Below is a small trained network, with its code and all its weights. Each question gives an input and a class and asks what happens when units are switched off, that is, made to give their printed mean instead of their output.

import numpy as np


def w(rows, s, z=0):
    codes = np.array(rows[::2]) - 128.0
    scale = np.full(codes.shape[1], s)
    scale[-1] = z or s
    return codes * scale


def norm(h):
    return h / np.sqrt((h * h).mean(-1, keepdims=True) + 1e-5)


def f(y):
    return y / 2 * (1 + np.tanh(0.7978845608 * (y + 0.044715 * y**3)))


def log_softmax(a):
    a = a - a.max(-1, keepdims=True)
    return a - np.log(np.exp(a).sum(-1, keepdims=True))


def net(x, mask):
    res = np.array(x, float).reshape(1, 5) / 4 @ E
    u = 0
    for l in range(3):
        y = f(norm(res) @ A[l][:, :-1].T + A[l][:, -1])
        res = res + np.where(mask[u : u + 6], y, B[l][:, -1]) @ B[l][:, :-1]
        u += 6
    return log_softmax(norm(res)[-1] @ U[:, :-1].T + U[:, -1])


A, B = {}, {}
E = w([
[75,83,151,68,160,169,34,139,139,117],'x0',
[190,99,73,159,116,116,12,64,211,75],'x1',
[103,141,169,203,136,95,77,146,104,104],'x2',
[114,36,44,207,112,188,113,189,59,170],'x3',
[119,154,108,112,2,122,90,137,119,106],'x4',
],0.0072)
A[0] = w([
[22,191,91,28,158,167,26,105,45,134,45],'0.n1',
[168,204,103,230,54,138,228,135,179,101,36],'0.n2',
[165,75,87,41,117,161,190,77,180,147,121],'0.n3',
[238,74,93,134,173,83,90,138,218,102,34],'0.n4',
[57,182,135,212,192,60,82,94,35,2,12],'0.n5',
[93,89,125,160,239,127,158,139,205,142,7],'0.n6',
],0.006,0.0014)
B[0] = w([
[77,231,65,219,192,132,144,120,119,154,225],'0.n1',
[103,165,139,173,151,192,231,62,143,111,244],'0.n2',
[164,104,163,126,119,226,65,191,25,88,232],'0.n3',
[102,96,149,138,146,98,210,182,136,82,253],'0.n4',
[212,70,148,105,115,255,137,183,53,96,201],'0.n5',
[88,55,187,121,118,148,176,54,130,166,178],'0.n6',
],0.0098,0.0032)
A[1] = w([
[188,140,77,128,150,113,223,149,188,93,112],'1.n1',
[254,177,208,104,252,88,135,108,138,123,3],'1.n2',
[131,170,191,134,197,174,89,54,124,127,148],'1.n3',
[59,123,127,117,165,213,38,159,239,138,91],'1.n4',
[189,125,204,110,119,166,67,159,83,130,224],'1.n5',
[230,5,81,116,89,35,79,130,236,67,98],'1.n6',
],0.0066,0.0019)
B[1] = w([
[54,82,141,102,230,180,94,142,117,86,213],'1.n1',
[112,191,56,122,13,115,123,141,128,154,217],'1.n2',
[141,110,88,158,51,124,254,125,159,47,218],'1.n3',
[94,182,91,178,186,162,182,78,110,119,222],'1.n4',
[205,121,121,70,128,203,201,177,90,95,215],'1.n5',
[113,138,196,126,175,80,90,166,155,159,253],'1.n6',
],0.0097,0.0035)
A[2] = w([
[131,41,94,195,180,110,123,129,51,244,56],'2.n1',
[149,90,206,123,125,176,179,158,178,122,214],'2.n2',
[83,12,174,122,66,131,181,2,128,147,126],'2.n3',
[88,154,181,106,96,105,212,205,77,243,6],'2.n4',
[119,214,63,122,34,113,93,144,75,99,134],'2.n5',
[87,163,168,83,77,40,163,140,106,116,118],'2.n6',
],0.0081,0.0014)
B[2] = w([
[147,170,93,69,1,119,163,101,211,53,254],'2.n1',
[133,131,145,95,157,110,8,116,96,255,252],'2.n2',
[143,191,142,174,86,26,39,30,41,126,185],'2.n3',
[114,90,154,148,216,100,62,181,172,99,250],'2.n4',
[183,75,143,104,125,96,50,39,118,175,217],'2.n5',
[130,19,99,150,36,169,90,118,196,102,174],'2.n6',
],0.009,0.0051)
U = w([
[79,203,108,211,198,178,207,63,124,106,201],'0',
[98,79,186,139,211,60,86,221,201,131,185],'1',
[226,136,161,96,130,207,130,167,58,119,116],'2',
[147,124,87,90,11,99,142,119,197,109,112],'3',
[146,130,166,133,116,36,30,40,64,167,110],'4',
[167,188,131,124,153,67,142,133,114,183,2],'5',
],0.011,0.0033)

Each question gives the input, the list of numbers given to net, and the class t.
The units are the neurons (one row each of A and B). Each row of codes is followed by its name. A weight is (code - 128) times the scale printed after its matrix; where a second scale follows, it is the last column's (A, B and U).
mask holds one flag per neuron, layer by layer. A switched-off neuron (its flag False) gives its mean, the last column of its row in B, instead of its output. The means were averaged over made-up inputs and are rounded, as every weight is.
A unit's drop is (log p(t) with every unit on - log p(t) with that unit switched off) / (log p(t) with every unit on - log p(t) with every unit switched off).
The circuit of an input: a set's keep is (log p(t) with only the set's units on - log p(t) with every unit switched off) / (log p(t) with every unit on - log p(t) with every unit switched off). Starting from the 12 units with the biggest drops (on a tie, the unit counted first), units are removed one at a time, each time the one whose removal leaves the highest keep (on an exact tie, the one counted first), for as long as the keep stays at least 0.8.
circuit, biggest first: the units of the circuit, biggest drop first
most important unit: the unit with the biggest drop
k most important neurons: the k neurons with the biggest drops, biggest first
top k neurons in layer l: the k neurons of layer l with the biggest drops, biggest first
input [3,3,3,8,-8], class 3: circuit, biggest first => 2.n1
input [0,1,-1,6,-5], class 3: 2 most important neurons => 2.n1; 0.n2
input [-8,4,-5,-6,5], class 0: top 2 neurons in layer 0 => 0.n2; 0.n6
input [2,-7,8,-1,3], class 2: top 2 neurons in layer 1 => 1.n5; 1.n6
input [3,7,-4,7,5], class 1: top 2 neurons in layer 1 => 1.n6; 1.n2
input [-1,5,-4,4,-7], class 4: circuit, biggest first => 0.n6; 2.n3
input [-6,-2,3,-5,8], class 4: 3 most important neurons => 0.n1; 2.n3; 1.n4
input [7,7,0,8,-6], class 3: 2 most important neurons => 2.n1; 1.n1
input [8,-2,-8,-8,-4], class 0: 3 most important neurons => 1.n4; 0.n1; 0.n5
input [0,-5,-5,-1,2], class 1: 3 most important neurons => 2.n4; 0.n5; 2.n1
input [-2,-5,-4,3,6], class 4: 4 most important neurons => 2.n5; 1.n6; 0.n4; 0.n1
input [4,-6,-5,-5,-2], class 1: 3 most important neurons => 2.n4; 0.n5; 2.n1
input [-1,1,-4,5,-5], class 3: top 2 neurons in layer 0 => 0.n2; 0.n5
input [8,8,6,5,0], class 0: most important unit => 1.n4
input [-5,6,4,2,-8], class 4: 2 most important neurons => 0.n6; 2.n3
input [-2,-7,3,8,-7], class 3: circuit, biggest first => 2.n1; 0.n2
input [-3,-5,-1,3,3], class 1: top 2 neurons in layer 0 => 0.n6; 0.n1
input [6,3,7,8,5], class 3: circuit, biggest first => 2.n1; 2.n2
input [8,-7,-1,-6,6], class 0: top 3 neurons in layer 2 => 2.n2; 2.n1; 2.n3
input [-2,-5,6,-4,3], class 2: 4 most important neurons => 0.n5; 1.n5; 0.n4; 1.n6
input [-2,-5,2,0,-8], class 4: most important unit => 0.n6
input [-3,-5,8,7,-6], class 2: top 2 neurons in layer 2 => 2.n1; 2.n6
input [2,-2,-7,-7,5], class 2: top 2 neurons in layer 2 => 2.n1; 2.n3
input [-5,4,6,0,6], class 2: 3 most important neurons => 0.n5; 0.n6; 0.n1
input [4,7,8,6,-2], class 2: top 2 neurons in layer 2 => 2.n4; 2.n1
input [2,-4,5,8,-7], class 3: 2 most important neurons => 2.n1; 0.n3
input [2,-4,-1,3,8], class 4: most important unit => 2.n5
input [2,-5,0,-6,1], class 3: top 3 neurons in layer 1 => 1.n3; 1.n2; 1.n6
